Here is a tiny trained network, its code and every weight. The questions are about switching its units off for an input and a class, where a switched-off unit gives its printed mean instead of its output.

import numpy as np


def w(rows, s, z=0):
    codes = np.array(rows[::2]) - 128.0
    scale = np.full(codes.shape[1], s)
    scale[-1] = z or s
    return codes * scale


def f(y):
    return y / 2 * (1 + np.tanh(0.7978845608 * (y + 0.044715 * y**3)))


def log_softmax(a):
    a = a - a.max(-1, keepdims=True)
    return a - np.log(np.exp(a).sum(-1, keepdims=True))


def net(x, mask):
    res = np.array(x, float).reshape(1, 7) / 4 @ E
    y = f(res @ A[0][:, :-1].T + A[0][:, -1])
    res = res + np.where(mask, y, B[0][:, -1]) @ B[0][:, :-1]
    return log_softmax(res[-1] @ U[:, :-1].T + U[:, -1])


A, B = {}, {}
E = w([
[48,113,209,120,147,7],'x0',
[113,133,117,81,119,123],'x1',
[100,120,116,128,140,128],'x2',
[153,144,155,131,116,139],'x3',
[157,75,157,34,224,180],'x4',
[126,98,103,153,143,105],'x5',
[131,203,96,80,240,63],'x6',
],0.011)
A[0] = w([
[161,185,111,124,204,131,175],'n0',
[90,200,140,171,141,76,124],'n1',
[123,138,129,179,67,116,152],'n2',
[114,152,148,164,149,145,191],'n3',
[103,127,113,182,115,128,207],'n4',
[188,61,110,97,127,183,129],'n5',
[126,80,157,112,203,138,254],'n6',
[138,110,94,155,114,118,38],'n7',
[143,88,120,121,125,178,160],'n8',
[115,149,101,125,127,54,74],'n9',
[139,117,173,144,81,133,100],'n10',
[136,101,127,179,137,104,86],'n11',
[118,127,112,89,105,156,114],'n12',
[143,151,91,127,114,125,34],'n13',
[180,204,9,134,120,177,66],'n14',
[85,106,110,137,144,178,68],'n15',
[171,74,192,83,192,120,136],'n16',
[120,178,125,136,131,60,52],'n17',
[156,107,174,90,101,158,129],'n18',
[147,85,166,141,156,99,163],'n19',
[114,77,157,106,72,130,209],'n20',
],0.014,0.0031)
B[0] = w([
[60,17,122,40,102,127,213],'n0',
[183,128,234,137,140,84,203],'n1',
[146,99,85,112,43,132,217],'n2',
[111,84,74,136,179,24,139],'n3',
[93,70,105,113,91,100,189],'n4',
[223,222,121,172,228,196,217],'n5',
[114,124,70,103,133,150,216],'n6',
[139,179,139,126,73,192,150],'n7',
[167,224,139,223,176,239,187],'n8',
[208,79,179,89,189,114,185],'n9',
[74,150,131,74,110,117,178],'n10',
[113,109,143,181,112,117,149],'n11',
[126,170,201,129,170,182,154],'n12',
[147,49,126,60,120,161,144],'n13',
[43,62,109,63,1,146,254],'n14',
[161,186,158,135,135,113,146],'n15',
[63,85,29,173,26,146,229],'n16',
[200,129,234,134,221,91,185],'n17',
[127,152,113,137,119,145,175],'n18',
[90,159,89,94,96,104,166],'n19',
[101,82,47,163,75,186,199],'n20',
],0.0067,0.014)
U = w([
[70,142,96,128,123,117,255],'0',
[68,113,145,93,113,75,97],'1',
[186,223,158,163,246,105,36],'2',
],0.011,0.0021)

Each question gives the input, the list of numbers given to net, and the class t.
The units are the neurons (one row each of A and B). Each row of codes is followed by its name. A weight is (code - 128) times the scale printed after its matrix; where a second scale follows, it is the last column's (A, B and U).
mask holds one flag per neuron, in row order. A switched-off neuron (its flag False) gives its mean, the last column of its row in B, instead of its output. The means were averaged over made-up inputs and are rounded, as every weight is.
A unit's drop is (log p(t) with every unit on - log p(t) with that unit switched off) / (log p(t) with every unit on - log p(t) with every unit switched off).
The circuit of an input: a set's keep is (log p(t) with only the set's units on - log p(t) with every unit switched off) / (log p(t) with every unit on - log p(t) with every unit switched off). Starting from the 12 units with the biggest drops (on a tie, the unit counted first), units are removed one at a time, each time the one whose removal leaves the highest keep (on an exact tie, the one counted first), for as long as the keep stays at least 0.8.
circuit, biggest first: the units of the circuit, biggest drop first
most important unit: the unit with the biggest drop
k most important neurons: the k neurons with the biggest drops, biggest first
drop when u is switched off: that unit's drop, to one decimal
input [8,3,7,-4,4,-5,-1], class 0: circuit, biggest first : (n16 n0)
input [3,-8,2,5,0,7,7], class 2: 4 most important neurons : (n14 n17 n1 n2)
input [2,-1,-8,-5,7,-8,-7], class 0: most important unit : n16
input [-7,-6,-2,0,-3,-1,3], class 1: circuit, biggest first : (n14 n16)
input [7,2,6,-7,6,0,0], class 0: circuit, biggest first : (n16 n6)
input [5,1,8,2,0,2,8], class 2: 2 most important neurons : (n14 n17)
input [0,6,-8,-3,4,6,-1], class 2: 3 most important neurons : (n14 n5 n0)
input [0,5,-2,8,-7,8,5], class 1: 3 most important neurons : (n5 n8 n14)
input [8,3,5,7,5,-5,-3], class 0: drop when n5 is switched off : -0.1
input [7,-5,-4,6,0,6,5], class 2: drop when n14 is switched off : 0.7
input [1,-5,-3,-6,-2,-5,8], class 2: drop when n0 is switched off : -0.1
input [5,8,-3,-5,6,8,-4], class 0: drop when n11 is switched off : 0.0
